Below is a small trained network, with its code and all its weights. Each question gives an input and a class and asks what happens when units are switched off, that is, made to give their printed mean instead of their output.

import numpy as np


def w(rows, s, z=0):
    codes = np.array(rows[::2]) - 128.0
    scale = np.full(codes.shape[1], s)
    scale[-1] = z or s
    return codes * scale


def f(y):
    return y / 2 * (1 + np.tanh(0.7978845608 * (y + 0.044715 * y**3)))


def log_softmax(a):
    a = a - a.max(-1, keepdims=True)
    return a - np.log(np.exp(a).sum(-1, keepdims=True))


def net(x, mask):
    res = np.array(x, float).reshape(1, 4) / 4 @ E
    y = f(res @ A[0][:, :-1].T + A[0][:, -1])
    res = res + np.where(mask, y, B[0][:, -1]) @ B[0][:, :-1]
    return log_softmax(res[-1] @ U[:, :-1].T + U[:, -1])


A, B = {}, {}
E = w([
[47,100,117,6],'x0',
[37,71,24,198],'x1',
[131,127,127,129],'x2',
[147,254,13,103],'x3',
],0.0047)
A[0] = w([
[152,28,192,139,150],'neuron 1',
[148,34,162,131,80],'neuron 2',
[85,83,59,161,140],'neuron 3',
[116,130,156,57,205],'neuron 4',
[101,130,116,81,25],'neuron 5',
[127,161,156,198,43],'neuron 6',
[135,35,184,133,80],'neuron 7',
[120,108,106,138,10],'neuron 8',
[84,87,105,2,52],'neuron 9',
[125,46,195,158,79],'neuron 10',
[148,222,67,116,80],'neuron 11',
[193,145,135,239,54],'neuron 12',
[97,97,72,174,53],'neuron 13',
[150,168,171,94,90],'neuron 14',
[132,196,73,120,76],'neuron 15',
[89,102,139,86,160],'neuron 16',
[147,127,144,106,253],'neuron 17',
[187,192,234,80,97],'neuron 18',
[85,107,121,50,151],'neuron 19',
[93,139,141,97,29],'neuron 20',
[84,75,54,175,61],'neuron 21',
[183,161,147,233,102],'neuron 22',
[82,93,65,187,61],'neuron 23',
[146,146,165,171,162],'neuron 24',
[79,109,116,33,55],'neuron 25',
[79,91,71,180,66],'neuron 26',
[137,188,72,117,46],'neuron 27',
[205,167,185,57,54],'neuron 28',
[126,78,169,137,57],'neuron 29',
[212,144,129,233,90],'neuron 30',
[100,122,138,88,28],'neuron 31',
[132,161,87,120,191],'neuron 32',
[191,200,29,89,82],'neuron 33',
],0.0085,0.0045)
B[0] = w([
[68,194,171,117,222],'neuron 1',
[107,156,171,89,153],'neuron 2',
[71,86,125,172,191],'neuron 3',
[73,127,73,158,232],'neuron 4',
[146,113,125,66,101],'neuron 5',
[148,108,108,64,108],'neuron 6',
[79,159,172,91,169],'neuron 7',
[152,84,148,79,86],'neuron 8',
[103,102,43,37,179],'neuron 9',
[103,170,178,86,175],'neuron 10',
[54,157,182,88,187],'neuron 11',
[105,114,49,46,163],'neuron 12',
[105,69,155,113,131],'neuron 13',
[121,82,143,134,144],'neuron 14',
[102,153,178,91,154],'neuron 15',
[92,146,94,119,176],'neuron 16',
[79,152,104,199,255],'neuron 17',
[80,4,143,168,228],'neuron 18',
[96,143,61,107,195],'neuron 19',
[154,104,122,81,95],'neuron 20',
[97,61,159,137,159],'neuron 21',
[68,116,36,73,182],'neuron 22',
[91,55,145,128,153],'neuron 23',
[96,135,91,137,170],'neuron 24',
[123,110,66,56,153],'neuron 25',
[109,61,153,133,151],'neuron 26',
[124,143,184,78,135],'neuron 27',
[110,16,163,131,183],'neuron 28',
[122,136,162,90,120],'neuron 29',
[63,113,28,59,185],'neuron 30',
[144,108,122,64,97],'neuron 31',
[74,163,135,150,202],'neuron 32',
[49,173,209,84,212],'neuron 33',
],0.027,0.0034)
U = w([
[96,157,184,60,92],'0',
[117,2,141,124,89],'1',
[140,112,42,39,143],'2',
[105,126,110,131,253],'3',
[206,163,118,158,100],'4',
[225,82,173,75,43],'5',
],0.0084,0.0055)

Each question gives the input, the list of numbers given to net, and the class t.
The units are the neurons (one row each of A and B). Each row of codes is followed by its name. A weight is (code - 128) times the scale printed after its matrix; where a second scale follows, it is the last column's (A, B and U).
mask holds one flag per neuron, in row order. A switched-off neuron (its flag False) gives its mean, the last column of its row in B, instead of its output. The means were averaged over made-up inputs and are rounded, as every weight is.
A unit's drop is (log p(t) with every unit on - log p(t) with that unit switched off) / (log p(t) with every unit on - log p(t) with every unit switched off).
The circuit of an input: a set's keep is (log p(t) with only the set's units on - log p(t) with every unit switched off) / (log p(t) with every unit on - log p(t) with every unit switched off). Starting from the 12 units with the biggest drops (on a tie, the unit counted first), units are removed one at a time, each time the one whose removal leaves the highest keep (on an exact tie, the one counted first), for as long as the keep stays at least 0.8.
circuit, biggest first: the units of the circuit, biggest drop first
k most important neurons: the k neurons with the biggest drops, biggest first
drop when u is switched off: that unit's drop, to one decimal
input [-4,2,3,-5], class 0: circuit, biggest first	neuron 1; neuron 10
input [-5,0,3,7], class 0: circuit, biggest first	neuron 33
input [5,-4,-4,-4], class 2: 2 most important neurons	neuron 9; neuron 33
input [-6,-4,3,1], class 2: circuit, biggest first	neuron 30; neuron 22
input [-8,-4,-4,-7], class 2: 3 most important neurons	neuron 30; neuron 22; neuron 12
input [2,7,2,-7], class 0: 2 most important neurons	neuron 1; neuron 10
input [-4,3,1,0], class 2: 2 most important neurons	neuron 18; neuron 30
input [-1,7,-3,-8], class 0: 2 most important neurons	neuron 1; neuron 10
input [-8,5,1,6], class 2: 3 most important neurons	neuron 30; neuron 12; neuron 22
input [0,-6,-6,-5], class 1: 3 most important neurons	neuron 18; neuron 28; neuron 33
input [-6,2,2,-6], class 0: 3 most important neurons	neuron 1; neuron 10; neuron 7
input [6,-3,5,8], class 0: drop when neuron 33 is switched off	0.3
input [2,-8,-3,-4], class 1: drop when neuron 18 is switched off	0.4
input [-5,-8,6,2], class 1: circuit, biggest first	neuron 18
input [2,2,4,-5], class 0: drop when neuron 2 is switched off	0.2
input [-8,6,8,-7], class 2: drop when neuron 12 is switched off	0.6
